Here is a tiny trained network, its code and every weight. The questions are about switching its units off for an input and a target symbol, where a switched-off unit gives its printed mean instead of its output.

import numpy as np


def w(rows, s, z=0):
    codes = np.array(rows[::2]) - 128.0
    scale = np.full(codes.shape[1], s)
    scale[-1] = z or s
    return codes * scale


def norm(h):
    return h / np.sqrt((h * h).mean(-1, keepdims=True) + 1e-5)


def f(y):
    return np.maximum(y, 0)


def softmax(a):
    e = np.exp(a - a.max(-1, keepdims=True))
    return e / e.sum(-1, keepdims=True)


def log_softmax(a):
    a = a - a.max(-1, keepdims=True)
    return a - np.log(np.exp(a).sum(-1, keepdims=True))


def net(x, mask):
    ids = ['ΓΘΦΨαελτ'.index(c) for c in x.split()]
    T = len(ids)
    res = E[ids] + P[:T]
    r = norm(res)
    for j in range(2):
        rows = slice(3 * j, 3 * j + 3)
        q, k, v = (r @ M[0][rows].T for M in (Q, K, V))
        z = softmax(np.where(np.tri(T) > 0, q @ k.T / 3**0.5, -1e9)) @ v
        o = O[0][rows]
        res = res + np.where(mask[j], z, o[:, -1]) @ o[:, :-1]
    y = f(norm(res) @ A[0][:, :-1].T + A[0][:, -1])
    res = res + np.where(mask[2:14], y, B[0][:, -1]) @ B[0][:, :-1]
    return log_softmax(norm(res)[-1] @ U[:, :-1].T + U[:, -1])


Q, K, V, O, A, B = {}, {}, {}, {}, {}, {}
E = w([
[146,70,157,113],'Γ',
[35,101,164,141],'Θ',
[143,131,99,98],'Φ',
[159,188,145,140],'Ψ',
[88,153,181,134],'α',
[139,185,97,160],'ε',
[85,183,173,97],'λ',
[90,155,2,119],'τ',
],0.024)
P = w([
[254,106,79,51],'0',
[171,107,64,83],'1',
[140,99,40,111],'2',
[122,97,69,113],'3',
[120,83,71,121],'4',
[124,88,69,127],'5',
[135,66,60,134],'6',
[127,65,68,141],'7',
[142,52,57,137],'8',
[161,45,46,139],'9',
[152,36,60,140],'10',
[159,26,51,144],'11',
[164,47,51,141],'12',
[178,46,33,146],'13',
],0.0037)
Q[0] = w([
[120,181,138,20],'h0',
[31,71,26,106],'h0',
[126,127,9,172],'h0',
[153,77,150,137],'h1',
[85,115,103,78],'h1',
[156,134,175,123],'h1',
],0.013)
K[0] = w([
[24,122,140,130],'h0',
[202,32,123,50],'h0',
[232,33,226,117],'h0',
[227,116,217,201],'h1',
[118,212,110,227],'h1',
[207,2,115,176],'h1',
],0.0082)
V[0] = w([
[131,104,81,234],'h0',
[90,249,107,101],'h0',
[130,158,59,70],'h0',
[62,186,69,170],'h1',
[103,198,229,163],'h1',
[205,110,162,226],'h1',
],0.011)
O[0] = w([
[123,123,117,158,68],'h0',
[93,188,131,83,191],'h0',
[161,176,105,113,186],'h0',
[60,183,67,108,233],'h1',
[131,175,180,107,169],'h1',
[133,141,196,249,3],'h1',
],0.013,0.0042)
A[0] = w([
[201,111,188,194,29],'n0',
[138,124,60,112,130],'n1',
[121,66,158,104,22],'n2',
[125,130,50,93,218],'n3',
[247,149,180,94,55],'n4',
[150,194,94,164,219],'n5',
[156,193,175,137,163],'n6',
[161,90,77,139,187],'n7',
[114,138,171,63,132],'n8',
[82,170,137,146,253],'n9',
[207,184,65,135,59],'n10',
[67,184,168,140,183],'n11',
],0.014,0.0023)
B[0] = w([
[50,180,114,151,153],'n0',
[183,113,146,210,199],'n1',
[67,127,74,117,149],'n2',
[190,124,188,148,254],'n3',
[131,32,101,174,168],'n4',
[62,81,113,131,187],'n5',
[53,45,148,164,170],'n6',
[248,174,69,143,175],'n7',
[201,154,134,200,210],'n8',
[242,121,115,133,212],'n9',
[2,140,207,156,187],'n10',
[198,103,113,158,223],'n11',
],0.0082,0.009)
U = w([
[139,80,151,100,2],'Γ',
[49,96,129,38,115],'Θ',
[208,98,97,99,96],'Φ',
[89,149,171,189,208],'Ψ',
[161,143,245,101,139],'α',
[71,234,115,223,97],'ε',
[83,182,165,30,250],'λ',
[87,180,20,80,212],'τ',
],0.012,0.0051)

Each question gives the input, a string of symbols that net reads in full, and the target symbol t.
The units are the heads (3 rows each of Q, K, V and O) and the neurons (one row each of A and B). Each row of codes is followed by its name. A weight is (code - 128) times the scale printed after its matrix; where a second scale follows, it is the last column's (O, A, B and U).
mask holds one flag per unit, heads first, then neurons. A switched-off unit (its flag False) gives its mean, the last column of its rows in O or B, instead of its output. The means were averaged over made-up inputs and are rounded, as every weight is.
A unit's drop is (log p(t) with every unit on - log p(t) with that unit switched off) / (log p(t) with every unit on - log p(t) with every unit switched off).
The circuit of an input: a set's keep is (log p(t) with only the set's units on - log p(t) with every unit switched off) / (log p(t) with every unit on - log p(t) with every unit switched off). Starting from the 12 units with the biggest drops (on a tie, the unit counted first), units are removed one at a time, each time the one whose removal leaves the highest keep (on an exact tie, the one counted first), for as long as the keep stays at least 0.8.
units of the circuit, in order: the units of the circuit, biggest drop first
unit that matters most: the unit with the biggest drop
k most important neurons: the k neurons with the biggest drops, biggest first
which heads matter: for each layer, one digit per head in row order, 1 if its drop is at least 0.15 and else 0, layers parted by /
input Θ Θ Θ, target Θ: units of the circuit, in order -> h1
input Θ ε Φ, target ε: 2 most important neurons -> n10, n1
input τ α Θ Θ ε ε Θ α Θ, target τ: which heads matter -> 11
input Θ τ Ψ λ Ψ, target λ: which heads matter -> 11
input α Φ Ψ, target α: which heads matter -> 11
input λ α λ Θ ε, target λ: units of the circuit, in order -> h1, h0
input ε ε τ α ε Ψ ε Φ, target ε: units of the circuit, in order -> h1, n10
input Θ α λ Φ Φ, target λ: which heads matter -> 01
input τ Θ Θ Γ α α α τ τ Θ, target Θ: which heads matter -> 10
input ε Γ Φ τ α, target Φ: which heads matter -> 01
input Γ ε ε Γ τ ε τ α λ, target τ: which heads matter -> 01
input α Θ ε α τ λ λ α, target λ: which heads matter -> 11
input α α τ ε α τ τ Φ Θ, target τ: units of the circuit, in order -> h1, n10
input Φ λ Ψ, target λ: unit that matters most -> h0
input Ψ Θ α Φ Θ τ Γ Θ ε Ψ Φ Γ, target Ψ: 3 most important neurons -> n0, n9, n11
input Ψ α Θ, target α: 2 most important neurons -> n9, n11
input ε ε Φ τ α α, target τ: units of the circuit, in order -> h1, n10
input Θ Φ Γ Ψ, target Ψ: which heads matter -> 00
input Γ τ λ Φ α τ τ Θ ε Ψ Φ ε τ Θ, target Φ: which heads matter -> 10
input α α α Φ, target α: most important neuron -> n8
input Θ α Θ λ Γ Ψ, target Ψ: which heads matter -> 01
input Ψ α α Φ, target α: which heads matter -> 01
input Ψ α α τ Γ Φ ε ε α ε Θ τ α Θ, target Φ: 2 most important neurons -> n9, n10
